Below are the code and all the weights of a small trained network. Each question names an input and a class and asks about switching units off, where a switched-off unit gives its printed mean instead of its output.

import numpy as np


def w(rows, s, z=0):
    codes = np.array(rows[::2]) - 128.0
    scale = np.full(codes.shape[1], s)
    scale[-1] = z or s
    return codes * scale


def f(y):
    return y / 2 * (1 + np.tanh(0.7978845608 * (y + 0.044715 * y**3)))


def log_softmax(a):
    a = a - a.max(-1, keepdims=True)
    return a - np.log(np.exp(a).sum(-1, keepdims=True))


def net(x, mask):
    res = np.array(x, float).reshape(1, 5) / 4 @ E
    y = f(res @ A[0][:, :-1].T + A[0][:, -1])
    res = res + np.where(mask, y, B[0][:, -1]) @ B[0][:, :-1]
    return log_softmax(res[-1] @ U[:, :-1].T + U[:, -1])


A, B = {}, {}
E = w([
[112,208,123,123,171,83,54,123,254],'x0',
[224,118,122,10,133,145,104,55,150],'x1',
[113,172,107,129,215,34,112,93,50],'x2',
[141,120,138,128,145,124,127,154,122],'x3',
[102,138,132,117,136,141,129,120,126],'x4',
],0.013)
A[0] = w([
[95,139,98,205,142,173,120,153,116,178],'neuron 1',
[127,147,116,100,163,38,125,85,42,10],'neuron 2',
[74,128,135,197,93,133,143,164,116,71],'neuron 3',
[121,163,117,164,167,89,122,121,148,99],'neuron 4',
[182,130,116,25,147,117,121,95,135,35],'neuron 5',
[70,120,130,250,122,162,136,157,119,69],'neuron 6',
[140,106,114,101,100,155,114,115,102,143],'neuron 7',
[121,156,135,147,153,66,113,92,81,145],'neuron 8',
[115,99,132,139,99,209,140,173,218,104],'neuron 9',
[86,140,128,181,149,91,136,138,111,107],'neuron 10',
[114,130,107,88,147,57,144,117,85,164],'neuron 11',
[90,146,114,154,145,82,132,134,86,160],'neuron 12',
[103,141,132,177,119,120,126,155,178,58],'neuron 13',
[177,139,141,153,127,126,126,122,131,150],'neuron 14',
[129,80,121,137,91,156,157,109,4,190],'neuron 15',
[99,92,89,83,106,119,100,134,165,117],'neuron 16',
[132,95,136,138,125,159,140,122,127,110],'neuron 17',
[126,152,134,97,145,124,121,142,215,27],'neuron 18',
[129,98,123,145,100,151,150,112,15,42],'neuron 19',
[112,132,156,159,120,97,111,106,113,128],'neuron 20',
[175,63,138,61,86,210,154,119,90,138],'neuron 21',
[135,143,109,102,159,138,119,125,89,137],'neuron 22',
[158,121,134,95,112,201,141,116,68,133],'neuron 23',
[87,131,149,191,121,123,142,144,127,184],'neuron 24',
],0.014,0.012)
B[0] = w([
[103,135,181,133,126,104,124,118,159,202],'neuron 1',
[215,129,213,113,130,205,129,122,127,200],'neuron 2',
[177,128,154,99,139,159,116,119,132,188],'neuron 3',
[79,121,80,133,130,105,118,133,112,178],'neuron 4',
[122,147,250,174,119,118,108,140,176,204],'neuron 5',
[176,134,168,113,134,195,144,113,117,211],'neuron 6',
[133,117,79,119,154,134,128,127,98,172],'neuron 7',
[78,122,93,145,119,102,143,121,128,204],'neuron 8',
[133,151,235,140,135,113,107,114,162,238],'neuron 9',
[85,115,71,109,109,94,125,140,107,183],'neuron 10',
[99,133,165,141,122,109,116,146,153,200],'neuron 11',
[130,117,77,114,143,122,134,130,103,196],'neuron 12',
[81,126,85,144,127,85,126,137,118,169],'neuron 13',
[79,140,176,105,153,153,153,116,112,145],'neuron 14',
[176,155,232,123,129,181,110,112,164,252],'neuron 15',
[134,131,155,130,145,140,142,125,109,158],'neuron 16',
[123,116,108,120,155,105,136,159,111,151],'neuron 17',
[184,107,188,124,107,167,151,123,109,182],'neuron 18',
[66,143,181,174,123,43,100,134,190,194],'neuron 19',
[123,110,111,120,135,127,135,162,139,150],'neuron 20',
[118,110,10,105,129,130,150,138,69,252],'neuron 21',
[140,128,142,133,100,117,137,114,157,160],'neuron 22',
[120,107,59,111,128,131,148,135,99,199],'neuron 23',
[127,124,152,154,119,83,122,132,137,203],'neuron 24',
],0.019)
U = w([
[178,161,160,111,127,203,148,104,153,253],'0',
[82,178,167,184,120,66,111,132,187,25],'1',
[74,113,6,103,138,99,184,154,93,110],'2',
],0.013,0.0044)

Each question gives the input, the list of numbers given to net, and the class t.
The units are the neurons (one row each of A and B). Each row of codes is followed by its name. A weight is (code - 128) times the scale printed after its matrix; where a second scale follows, it is the last column's (A, B and U).
mask holds one flag per neuron, in row order. A switched-off neuron (its flag False) gives its mean, the last column of its row in B, instead of its output. The means were averaged over made-up inputs and are rounded, as every weight is.
A unit's drop is (log p(t) with every unit on - log p(t) with that unit switched off) / (log p(t) with every unit on - log p(t) with every unit switched off).
unit that matters most: the unit with the biggest drop
top k neurons: the k neurons with the biggest drops, biggest first
drop of u: that unit's drop, to one decimal
input [3,7,7,-7,-2], class 1: top 2 neurons	[neuron 5; neuron 11]
input [4,0,-8,-8,-8], class 1: top 2 neurons	[neuron 9; neuron 2]
input [1,6,1,6,-1], class 1: unit that matters most	neuron 5
input [-7,-7,-2,-4,-4], class 0: top 2 neurons	[neuron 6; neuron 15]
input [-7,-7,-1,-3,-2], class 0: top 3 neurons	[neuron 6; neuron 15; neuron 3]
input [-3,-5,0,8,1], class 0: top 4 neurons	[neuron 6; neuron 3; neuron 15; neuron 5]
input [8,4,0,6,8], class 0: top 2 neurons	[neuron 18; neuron 19]
input [7,7,1,2,-7], class 1: top 2 neurons	[neuron 5; neuron 2]
input [8,1,0,4,0], class 0: top 3 neurons	[neuron 18; neuron 19; neuron 24]
input [6,0,2,-2,0], class 2: top 3 neurons	[neuron 9; neuron 15; neuron 5]
input [1,-1,-5,6,7], class 1: top 2 neurons	[neuron 2; neuron 15]
input [1,6,2,-5,6], class 1: top 3 neurons	[neuron 5; neuron 6; neuron 15]
input [4,-1,3,4,5], class 2: drop of neuron 5	0.2
input [-6,3,-3,-8,2], class 2: unit that matters most	neuron 21
input [-5,8,-7,-1,8], class 2: drop of neuron 21	1.2
input [6,-1,5,8,6], class 2: drop of neuron 15	0.1
input [-1,6,-3,-4,-7], class 2: drop of neuron 2	0.0
